Here is a tiny trained network, its code and every weight. The questions are about switching its units off for an input and a target symbol, where a switched-off unit gives its printed mean instead of its output.

import numpy as np


def w(rows, s, z=0):
    codes = np.array(rows[::2]) - 128.0
    scale = np.full(codes.shape[1], s)
    scale[-1] = z or s
    return codes * scale


def f(y):
    return np.maximum(y, 0)


def softmax(a):
    e = np.exp(a - a.max(-1, keepdims=True))
    return e / e.sum(-1, keepdims=True)


def log_softmax(a):
    a = a - a.max(-1, keepdims=True)
    return a - np.log(np.exp(a).sum(-1, keepdims=True))


def net(x, mask):
    ids = ['ΘΦγδετ'.index(c) for c in x.split()]
    T = len(ids)
    res = E[ids] + P[:T]
    u = 0
    for l in range(2):
        q, k, v = (res @ M[l].T for M in (Q, K, V))
        z = softmax(np.where(np.tri(T) > 0, q @ k.T / 3**0.5, -1e9)) @ v
        res = res + np.where(mask[u], z, O[l][:, -1]) @ O[l][:, :-1]
        u += 1
        y = f(res @ A[l][:, :-1].T + A[l][:, -1])
        res = res + np.where(mask[u : u + 12], y, B[l][:, -1]) @ B[l][:, :-1]
        u += 12
    return log_softmax(res[-1] @ U[:, :-1].T + U[:, -1])


Q, K, V, O, A, B = {}, {}, {}, {}, {}, {}
E = w([
[194,65,158],'Θ',
[104,47,177],'Φ',
[181,86,248],'γ',
[202,76,134],'δ',
[64,167,48],'ε',
[62,162,202],'τ',
],0.017)
P = w([
[254,215,161],'0',
[21,60,66],'1',
[32,54,88],'2',
[119,115,187],'3',
[99,112,175],'4',
[83,109,176],'5',
[122,113,250],'6',
[128,114,251],'7',
[124,116,198],'8',
[134,112,164],'9',
[153,114,173],'10',
],0.0081)
Q[0] = w([
[1,176,179],'L0H1',
[132,184,114],'L0H1',
[98,143,156],'L0H1',
],0.0084)
K[0] = w([
[93,176,130],'L0H1',
[131,130,39],'L0H1',
[2,145,185],'L0H1',
],0.0093)
V[0] = w([
[244,70,150],'L0H1',
[84,1,241],'L0H1',
[45,46,127],'L0H1',
],0.0098)
O[0] = w([
[100,121,228,137],'L0H1',
[1,112,93,249],'L0H1',
[105,108,52,169],'L0H1',
],0.0094,0.014)
A[0] = w([
[221,24,90,36],'L0N1',
[164,140,31,88],'L0N2',
[138,115,225,115],'L0N3',
[85,146,142,216],'L0N4',
[38,178,127,44],'L0N5',
[142,255,112,212],'L0N6',
[157,64,205,182],'L0N7',
[2,140,123,42],'L0N8',
[165,112,115,32],'L0N9',
[64,65,19,86],'L0N10',
[94,82,64,254],'L0N11',
[124,69,62,167],'L0N12',
],0.0096,0.0031)
B[0] = w([
[132,216,222,130],'L0N1',
[84,87,84,142],'L0N2',
[103,72,134,157],'L0N3',
[119,223,51,180],'L0N4',
[203,163,63,193],'L0N5',
[199,244,141,138],'L0N6',
[105,80,161,165],'L0N7',
[192,102,66,250],'L0N8',
[102,196,28,129],'L0N9',
[154,150,248,226],'L0N10',
[70,5,90,206],'L0N11',
[116,156,253,169],'L0N12',
],0.005,0.021)
Q[1] = w([
[31,169,129],'L1H1',
[76,201,151],'L1H1',
[59,1,241],'L1H1',
],0.0091)
K[1] = w([
[179,138,108],'L1H1',
[91,4,105],'L1H1',
[169,138,181],'L1H1',
],0.011)
V[1] = w([
[140,253,63],'L1H1',
[4,201,69],'L1H1',
[198,25,49],'L1H1',
],0.0062)
O[1] = w([
[82,168,101,4],'L1H1',
[51,122,124,61],'L1H1',
[106,116,5,28],'L1H1',
],0.018,0.0049)
A[1] = w([
[131,111,206,233],'L1N1',
[176,194,144,134],'L1N2',
[91,95,176,157],'L1N3',
[152,167,109,121],'L1N4',
[155,254,11,196],'L1N5',
[208,186,86,116],'L1N6',
[8,221,101,254],'L1N7',
[62,113,159,152],'L1N8',
[193,98,96,106],'L1N9',
[123,208,108,63],'L1N10',
[185,23,106,115],'L1N11',
[112,110,70,137],'L1N12',
],0.011,0.006)
B[1] = w([
[61,112,49,249],'L1N1',
[127,153,2,143],'L1N2',
[99,113,135,215],'L1N3',
[67,116,116,132],'L1N4',
[131,67,199,163],'L1N5',
[45,117,110,136],'L1N6',
[193,210,184,212],'L1N7',
[202,178,31,196],'L1N8',
[85,218,188,158],'L1N9',
[176,1,183,137],'L1N10',
[163,191,102,235],'L1N11',
[122,93,162,160],'L1N12',
],0.0077,0.021)
U = w([
[81,106,203,130],'Θ',
[1,161,124,147],'Φ',
[163,168,62,3],'γ',
[65,231,105,36],'δ',
[164,148,92,71],'ε',
[106,128,9,248],'τ',
],0.0096,0.0034)

Each question gives the input, a string of symbols that net reads in full, and the target symbol t.
The units are the heads (3 rows each of Q, K, V and O) and the neurons (one row each of A and B). Each row of codes is followed by its name. A weight is (code - 128) times the scale printed after its matrix; where a second scale follows, it is the last column's (O, A, B and U).
mask holds one flag per unit, layer by layer, with each layer's heads first. A switched-off unit (its flag False) gives its mean, the last column of its rows in O or B, instead of its output. The means were averaged over made-up inputs and are rounded, as every weight is.
A unit's drop is (log p(t) with every unit on - log p(t) with that unit switched off) / (log p(t) with every unit on - log p(t) with every unit switched off).
The circuit of an input: a set's keep is (log p(t) with only the set's units on - log p(t) with every unit switched off) / (log p(t) with every unit on - log p(t) with every unit switched off). Starting from the 12 units with the biggest drops (on a tie, the unit counted first), units are removed one at a time, each time the one whose removal leaves the highest keep (on an exact tie, the one counted first), for as long as the keep stays at least 0.8.
units of the circuit, in order: the units of the circuit, biggest drop first
unit that matters most: the unit with the biggest drop
top k neurons: the k neurons with the biggest drops, biggest first
k most important neurons of layer l: the k neurons of layer l with the biggest drops, biggest first
input ε γ γ Φ Φ τ, target τ: units of the circuit, in order : L1H1
input Φ Φ Φ τ δ Φ τ Φ Φ γ, target τ: units of the circuit, in order : L0N10, L1H1
input Φ δ Φ Φ ε Φ δ δ, target τ: top 2 neurons : L0N10, L1N7
input γ Φ τ ε τ δ, target Θ: units of the circuit, in order : L1H1, L0H1
input Φ ε τ, target τ: 3 most important neurons of layer 0 : L0N11, L0N2, L0N4
input Θ τ τ Φ δ ε τ γ, target ε: top 2 neurons : L1N11, L0N8
input ε Θ ε, target Θ: top 3 neurons : L0N2, L1N8, L1N1
input Φ Θ ε Φ ε ε ε δ, target τ: top 3 neurons : L0N10, L0N2, L1N7
input γ τ τ Φ Φ, target Θ: 2 most important neurons of layer 0 : L0N11, L0N8
input τ τ τ, target δ: units of the circuit, in order : L1H1, L1N7, L1N8
input τ δ Φ Φ γ Θ δ Φ, target Φ: 2 most important neurons of layer 1 : L1N11, L1N1
input ε τ δ Θ ε ε τ Θ δ δ, target δ: units of the circuit, in order : L1H1, L0H1, L0N8, L0N6
input δ γ Θ Φ γ, target γ: top 2 neurons : L1N11, L0N4
input ε τ Φ γ δ Φ, target δ: unit that matters most : L0H1
input δ Φ δ, target γ: 3 most important neurons of layer 1 : L1N11, L1N1, L1N2
input Θ τ ε, target ε: 3 most important neurons of layer 0 : L0N10, L0N12, L0N11
input τ Φ τ δ γ γ, target Φ: 3 most important neurons of layer 1 : L1N11, L1N1, L1N3
input ε Θ τ, target Θ: 3 most important neurons of layer 1 : L1N5, L1N10, L1N11
input τ Φ ε, target δ: units of the circuit, in order : L1H1, L1N7
input ε Θ Φ, target δ: top 2 neurons : L0N6, L1N7
